Below is a small trained network, with its code and all its weights. Each question gives an input and a target symbol and asks what happens when units are switched off, that is, made to give their printed mean instead of their output.

import numpy as np


def w(rows, s, z=0):
    codes = np.array(rows[::2]) - 128.0
    scale = np.full(codes.shape[1], s)
    scale[-1] = z or s
    return codes * scale


def norm(h):
    return h / np.sqrt((h * h).mean(-1, keepdims=True) + 1e-5)


def f(y):
    return np.maximum(y, 0)


def softmax(a):
    e = np.exp(a - a.max(-1, keepdims=True))
    return e / e.sum(-1, keepdims=True)


def log_softmax(a):
    a = a - a.max(-1, keepdims=True)
    return a - np.log(np.exp(a).sum(-1, keepdims=True))


def net(x, mask):
    ids = ['ΓΣαλτψ'.index(c) for c in x.split()]
    T = len(ids)
    res = E[ids] + P[:T]
    r = norm(res)
    for j in range(3):
        rows = slice(3 * j, 3 * j + 3)
        q, k, v = (r @ M[0][rows].T for M in (Q, K, V))
        z = softmax(np.where(np.tri(T) > 0, q @ k.T / 3**0.5, -1e9)) @ v
        o = O[0][rows]
        res = res + np.where(mask[j], z, o[:, -1]) @ o[:, :-1]
    y = f(norm(res) @ A[0][:, :-1].T + A[0][:, -1])
    res = res + np.where(mask[3:15], y, B[0][:, -1]) @ B[0][:, :-1]
    return log_softmax(norm(res)[-1] @ U[:, :-1].T + U[:, -1])


Q, K, V, O, A, B = {}, {}, {}, {}, {}, {}
E = w([
[95,162,212,107,213],'Γ',
[82,89,146,119,96],'Σ',
[157,137,152,111,175],'α',
[250,144,72,138,115],'λ',
[158,146,116,33,72],'τ',
[181,83,153,88,80],'ψ',
],0.016)
P = w([
[148,152,254,152,131],'0',
[163,64,175,86,218],'1',
[143,158,209,176,113],'2',
[120,75,138,133,191],'3',
[132,180,177,177,105],'4',
[108,83,112,149,168],'5',
[125,193,155,192,106],'6',
[112,85,89,163,148],'7',
],0.0094)
Q[0] = w([
[119,183,118,152,47],'head 0',
[170,86,71,100,167],'head 0',
[129,150,146,113,97],'head 0',
[154,213,138,80,142],'head 1',
[141,224,200,158,20],'head 1',
[94,136,64,207,168],'head 1',
[142,119,107,118,183],'head 2',
[94,77,108,1,97],'head 2',
[158,74,175,169,140],'head 2',
],0.02)
K[0] = w([
[134,83,157,66,80],'head 0',
[140,106,144,197,171],'head 0',
[113,121,127,93,132],'head 0',
[137,196,102,95,157],'head 1',
[132,171,3,119,93],'head 1',
[52,131,118,190,169],'head 1',
[91,62,137,118,120],'head 2',
[160,64,207,122,137],'head 2',
[168,135,69,128,94],'head 2',
],0.022)
V[0] = w([
[135,85,150,138,122],'head 0',
[147,50,165,232,163],'head 0',
[125,190,159,58,105],'head 0',
[148,91,71,254,118],'head 1',
[121,153,42,121,92],'head 1',
[178,135,92,195,136],'head 1',
[84,136,106,103,100],'head 2',
[141,90,97,162,164],'head 2',
[182,120,101,82,96],'head 2',
],0.0088)
O[0] = w([
[127,87,176,122,127,155],'head 0',
[55,49,121,84,116,157],'head 0',
[156,182,162,153,200,191],'head 0',
[217,98,254,79,166,1],'head 1',
[111,176,206,137,220,22],'head 1',
[120,60,205,77,135,80],'head 1',
[75,166,149,106,169,69],'head 2',
[196,130,193,128,168,101],'head 2',
[171,179,75,72,147,181],'head 2',
],0.0052,0.0064)
A[0] = w([
[173,118,88,65,160,185],'neuron 0',
[157,111,178,89,136,32],'neuron 1',
[163,109,85,125,248,5],'neuron 2',
[72,174,181,145,148,170],'neuron 3',
[173,129,148,158,98,96],'neuron 4',
[99,218,133,136,116,70],'neuron 5',
[149,83,86,96,111,94],'neuron 6',
[164,83,127,192,183,18],'neuron 7',
[44,132,143,85,133,172],'neuron 8',
[143,177,106,136,183,124],'neuron 9',
[58,96,146,36,181,107],'neuron 10',
[133,57,103,37,174,18],'neuron 11',
],0.012,0.0018)
B[0] = w([
[73,166,214,104,165,237],'neuron 0',
[186,189,183,160,142,172],'neuron 1',
[107,72,157,17,38,210],'neuron 2',
[153,135,79,80,127,188],'neuron 3',
[116,130,87,142,210,188],'neuron 4',
[91,127,68,179,45,205],'neuron 5',
[93,114,47,66,134,254],'neuron 6',
[60,52,89,142,145,169],'neuron 7',
[104,136,171,75,182,197],'neuron 8',
[162,89,171,211,68,189],'neuron 9',
[213,153,168,157,231,207],'neuron 10',
[135,159,104,252,61,247],'neuron 11',
],0.012,0.0051)
U = w([
[37,60,205,61,61,140],'Γ',
[106,47,99,194,213,86],'Σ',
[45,236,142,55,163,72],'α',
[218,62,101,3,77,68],'λ',
[186,124,205,86,157,254],'τ',
[134,191,113,187,54,151],'ψ',
],0.0082,0.0048)

Each question gives the input, a string of symbols that net reads in full, and the target symbol t.
The units are the heads (3 rows each of Q, K, V and O) and the neurons (one row each of A and B). Each row of codes is followed by its name. A weight is (code - 128) times the scale printed after its matrix; where a second scale follows, it is the last column's (O, A, B and U).
mask holds one flag per unit, heads first, then neurons. A switched-off unit (its flag False) gives its mean, the last column of its rows in O or B, instead of its output. The means were averaged over made-up inputs and are rounded, as every weight is.
A unit's drop is (log p(t) with every unit on - log p(t) with that unit switched off) / (log p(t) with every unit on - log p(t) with every unit switched off).
The circuit of an input: a set's keep is (log p(t) with only the set's units on - log p(t) with every unit switched off) / (log p(t) with every unit on - log p(t) with every unit switched off). Starting from the 12 units with the biggest drops (on a tie, the unit counted first), units are removed one at a time, each time the one whose removal leaves the highest keep (on an exact tie, the one counted first), for as long as the keep stays at least 0.8.
units of the circuit, in order: the units of the circuit, biggest drop first
k most important neurons: the k neurons with the biggest drops, biggest first
which heads matter: for each layer, one digit per head in row order, 1 if its drop is at least 0.15 and else 0, layers parted by /
drop when u is switched off: that unit's drop, to one decimal
input α α α α τ α, target α: 2 most important neurons : [neuron 0; neuron 9]
input Σ α τ α Γ, target ψ: 2 most important neurons : [neuron 9; neuron 5]
input ψ α Σ λ ψ α ψ, target τ: units of the circuit, in order : [head 1]
input ψ Σ λ τ, target α: which heads matter : 000
input ψ Γ λ, target τ: which heads matter : 010
input λ α α α Γ τ, target α: units of the circuit, in order : [head 1; neuron 0]
input α λ α τ ψ α, target α: which heads matter : 111
input α α Σ Σ, target Σ: 3 most important neurons : [neuron 2; neuron 10; neuron 0]
input α λ ψ Γ λ τ ψ Σ, target Σ: which heads matter : 010
input ψ λ Γ, target τ: which heads matter : 010
input ψ α α, target Σ: which heads matter : 000
input α ψ α Σ Γ α Σ, target Γ: 2 most important neurons : [neuron 11; neuron 10]
input Σ α ψ Γ α ψ Σ, target Γ: drop when neuron 1 is switched off : 0.0
input ψ ψ ψ λ Σ α, target Γ: drop when head 2 is switched off : 0.1
input τ α λ Σ Σ, target τ: drop when neuron 11 is switched off : 0.1
